Here is a tiny trained network, its code and every weight. The questions are about switching its units off for an input and a class, where a switched-off unit gives its printed mean instead of its output.

import numpy as np


def w(rows, s, z=0):
    codes = np.array(rows[::2]) - 128.0
    scale = np.full(codes.shape[1], s)
    scale[-1] = z or s
    return codes * scale


def norm(h):
    return h / np.sqrt((h * h).mean(-1, keepdims=True) + 1e-5)


def f(y):
    return np.maximum(y, 0)


def log_softmax(a):
    a = a - a.max(-1, keepdims=True)
    return a - np.log(np.exp(a).sum(-1, keepdims=True))


def net(x, mask):
    res = np.array(x, float).reshape(1, 6) / 4 @ E
    u = 0
    for l in range(4):
        y = f(norm(res) @ A[l][:, :-1].T + A[l][:, -1])
        res = res + np.where(mask[u : u + 10], y, B[l][:, -1]) @ B[l][:, :-1]
        u += 10
    return log_softmax(norm(res)[-1] @ U[:, :-1].T + U[:, -1])


A, B = {}, {}
E = w([
[43,123,216,86,205,85,162,132],'x0',
[106,140,119,100,83,132,116,77],'x1',
[200,103,179,111,81,95,85,99],'x2',
[195,116,174,169,177,152,151,69],'x3',
[117,82,65,160,141,79,151,119],'x4',
[148,157,144,212,140,156,5,169],'x5',
],0.0019)
A[0] = w([
[153,80,187,217,162,34,135,62,3],'L0N1',
[223,70,171,163,61,110,60,125,126],'L0N2',
[38,114,144,126,159,110,75,234,144],'L0N3',
[126,115,146,104,80,85,191,119,4],'L0N4',
[92,150,98,140,150,174,153,108,94],'L0N5',
[251,56,177,161,48,135,40,120,82],'L0N6',
[76,110,24,166,124,100,91,158,127],'L0N7',
[188,76,35,176,176,133,196,168,52],'L0N8',
[86,52,125,83,70,68,180,128,160],'L0N9',
[146,127,157,130,187,51,122,146,48],'L0N10',
],0.0026,0.0012)
B[0] = w([
[46,50,166,114,155,79,42,183,170],'L0N1',
[149,253,86,197,76,75,187,91,234],'L0N2',
[143,192,153,228,127,44,146,193,234],'L0N3',
[151,128,129,66,129,112,151,120,153],'L0N4',
[139,128,114,175,112,94,174,136,164],'L0N5',
[106,215,149,170,64,121,121,80,253],'L0N6',
[192,167,41,96,70,166,171,119,207],'L0N7',
[147,40,208,212,222,169,219,151,191],'L0N8',
[111,221,132,32,125,128,97,147,213],'L0N9',
[79,134,206,197,92,117,159,78,159],'L0N10',
],0.0024,0.0021)
A[1] = w([
[196,63,116,142,108,118,123,52,94],'L1N1',
[100,111,28,129,86,106,128,134,5],'L1N2',
[104,86,151,85,130,114,149,122,146],'L1N3',
[126,118,129,62,137,89,151,116,49],'L1N4',
[117,2,146,110,216,105,123,155,39],'L1N5',
[126,105,161,106,155,163,149,58,127],'L1N6',
[186,59,134,147,106,97,87,84,83],'L1N7',
[134,112,191,157,179,57,100,96,120],'L1N8',
[128,20,170,96,185,157,99,100,52],'L1N9',
[90,132,193,85,138,168,72,92,135],'L1N10',
],0.004,0.0014)
B[1] = w([
[56,170,160,140,149,104,127,225,196],'L1N1',
[168,165,204,116,27,143,77,38,195],'L1N2',
[165,52,99,105,119,134,119,108,197],'L1N3',
[156,76,133,74,130,125,132,114,185],'L1N4',
[151,129,122,177,67,241,47,19,191],'L1N5',
[168,110,70,160,95,143,142,155,197],'L1N6',
[34,162,148,129,161,137,137,189,170],'L1N7',
[70,91,162,181,105,113,159,80,254],'L1N8',
[132,54,50,131,122,253,55,22,161],'L1N9',
[193,56,89,182,169,146,223,173,215],'L1N10',
],0.0031,0.0018)
A[2] = w([
[131,198,117,67,141,83,49,255,91],'L2N1',
[151,104,101,112,106,112,129,146,144],'L2N2',
[125,102,132,59,102,89,143,131,136],'L2N3',
[172,121,105,142,120,78,181,92,171],'L2N4',
[159,159,94,190,156,160,68,169,122],'L2N5',
[44,138,208,113,251,150,85,179,9],'L2N6',
[154,159,135,161,153,144,20,112,107],'L2N7',
[102,152,226,121,196,175,213,136,123],'L2N8',
[88,157,100,104,135,133,81,178,98],'L2N9',
[99,161,84,98,92,83,50,156,72],'L2N10',
],0.0033,0.0014)
B[2] = w([
[72,107,185,137,228,232,92,64,196],'L2N1',
[100,174,153,111,175,129,107,104,155],'L2N2',
[135,125,127,73,222,134,58,159,184],'L2N3',
[65,129,124,137,200,128,48,150,211],'L2N4',
[142,75,134,12,154,100,167,141,240],'L2N5',
[115,127,226,218,51,8,161,99,200],'L2N6',
[119,124,190,3,119,130,164,88,217],'L2N7',
[172,131,117,171,60,2,37,145,254],'L2N8',
[103,82,164,168,148,215,129,137,157],'L2N9',
[165,167,175,148,187,235,122,82,184],'L2N10',
],0.0025,0.0021)
A[3] = w([
[82,164,32,130,48,131,111,128,4],'L3N1',
[59,122,97,137,178,126,161,111,141],'L3N2',
[91,152,138,60,188,119,113,135,167],'L3N3',
[158,121,35,199,150,138,199,208,54],'L3N4',
[126,97,116,2,144,129,169,142,37],'L3N5',
[138,141,119,116,177,184,127,164,114],'L3N6',
[133,141,161,189,156,183,74,136,192],'L3N7',
[141,86,164,98,103,83,176,115,168],'L3N8',
[133,108,123,28,119,110,164,122,49],'L3N9',
[197,166,126,124,93,149,108,73,87],'L3N10',
],0.0042,0.0017)
B[3] = w([
[217,209,255,110,61,143,71,48,174],'L3N1',
[212,144,154,87,69,168,86,129,184],'L3N2',
[117,71,60,88,125,164,122,159,180],'L3N3',
[191,120,98,177,201,116,196,189,199],'L3N4',
[126,103,65,114,149,33,43,118,183],'L3N5',
[85,94,144,123,165,145,150,156,156],'L3N6',
[92,122,104,56,92,119,181,135,254],'L3N7',
[90,166,73,142,123,127,93,142,193],'L3N8',
[145,105,53,111,168,33,40,143,173],'L3N9',
[186,187,107,108,119,145,119,132,215],'L3N10',
],0.004,0.003)
U = w([
[198,114,68,188,205,147,226,216,95],'0',
[129,78,22,35,159,18,42,126,166],'1',
[33,150,146,59,153,221,121,210,11],'2',
[56,127,229,215,118,1,133,142,178],'3',
[218,253,142,100,48,163,89,88,249],'4',
[124,24,136,157,150,173,125,29,50],'5',
],0.0078,0.0016)

Each question gives the input, the list of numbers given to net, and the class t.
The units are the neurons (one row each of A and B). Each row of codes is followed by its name. A weight is (code - 128) times the scale printed after its matrix; where a second scale follows, it is the last column's (A, B and U).
mask holds one flag per neuron, layer by layer. A switched-off neuron (its flag False) gives its mean, the last column of its row in B, instead of its output. The means were averaged over made-up inputs and are rounded, as every weight is.
A unit's drop is (log p(t) with every unit on - log p(t) with that unit switched off) / (log p(t) with every unit on - log p(t) with every unit switched off).
The circuit of an input: a set's keep is (log p(t) with only the set's units on - log p(t) with every unit switched off) / (log p(t) with every unit on - log p(t) with every unit switched off). Starting from the 12 units with the biggest drops (on a tie, the unit counted first), units are removed one at a time, each time the one whose removal leaves the highest keep (on an exact tie, the one counted first), for as long as the keep stays at least 0.8.
units of the circuit, in order: the units of the circuit, biggest drop first
most important unit: the unit with the biggest drop
k most important neurons: the k neurons with the biggest drops, biggest first
k most important neurons of layer l: the k neurons of layer l with the biggest drops, biggest first
input [4,5,-6,8,-1,1], class 5: 3 most important neurons -> [L0N2; L0N6; L1N9]
input [-2,-5,3,-8,-4,-3], class 2: most important unit -> L2N1
input [-5,-1,-5,0,-3,2], class 0: units of the circuit, in order -> [L3N4; L1N5]
input [-4,-1,-2,-7,-8,-5], class 1: 2 most important neurons of layer 3 -> [L3N5; L3N9]
input [1,8,-5,0,3,7], class 2: units of the circuit, in order -> [L0N2; L2N8]
input [5,2,-6,7,-3,0], class 5: 3 most important neurons -> [L0N2; L0N6; L1N9]
input [-2,1,-3,-4,1,5], class 2: 2 most important neurons of layer 2 -> [L2N1; L2N10]
input [2,3,-8,-8,7,7], class 4: 4 most important neurons -> [L0N7; L1N2; L3N1; L3N2]
input [-2,-7,-1,3,7,0], class 5: units of the circuit, in order -> [L0N8; L1N5; L0N1]
input [-7,-5,-2,-4,-6,6], class 2: units of the circuit, in order -> [L2N1; L2N8; L3N7]
input [-6,0,-6,2,-6,1], class 2: 2 most important neurons of layer 0 -> [L0N2; L0N3]
input [8,8,2,4,-8,1], class 5: 2 most important neurons -> [L1N9; L0N2]
input [-1,0,-5,-5,3,5], class 2: 4 most important neurons -> [L2N1; L0N2; L2N10; L1N8]
input [1,3,-1,1,3,2], class 4: most important unit -> L1N2
input [5,-5,-8,-2,-2,-2], class 3: 2 most important neurons -> [L2N6; L2N8]
input [-8,0,0,6,7,4], class 0: 2 most important neurons -> [L0N8; L3N4]
input [-8,3,-2,6,8,-8], class 0: 2 most important neurons -> [L0N8; L3N4]
input [3,-2,0,3,7,-5], class 5: 2 most important neurons -> [L1N5; L0N8]
input [1,4,-7,-5,1,-2], class 4: 2 most important neurons -> [L3N1; L1N2]
input [8,4,-3,-7,-6,6], class 3: units of the circuit, in order -> [L2N6]
input [0,-5,-8,8,4,-1], class 5: 2 most important neurons of layer 1 -> [L1N5; L1N9]
input [5,8,-6,5,-2,4], class 3: 2 most important neurons -> [L2N8; L2N6]
input [-1,-4,7,0,2,-1], class 3: 2 most important neurons -> [L0N1; L0N7]
input [3,4,2,-1,-7,1], class 3: 2 most important neurons -> [L0N7; L1N5]
input [1,-2,-4,0,-4,8], class 2: 2 most important neurons of layer 3 -> [L3N7; L3N3]
input [5,-7,-6,4,6,-8], class 5: 2 most important neurons of layer 2 -> [L2N5; L2N7]
input [7,7,-4,-3,-7,-2], class 1: most important unit -> L1N3
input [4,8,-5,1,0,1], class 3: 2 most important neurons of layer 0 -> [L0N7; L0N2]
input [0,5,-4,8,-2,0], class 0: 2 most important neurons -> [L1N6; L3N4]
input [-4,-5,0,8,0,4], class 3: 3 most important neurons of layer 0 -> [L0N8; L0N7; L0N1]
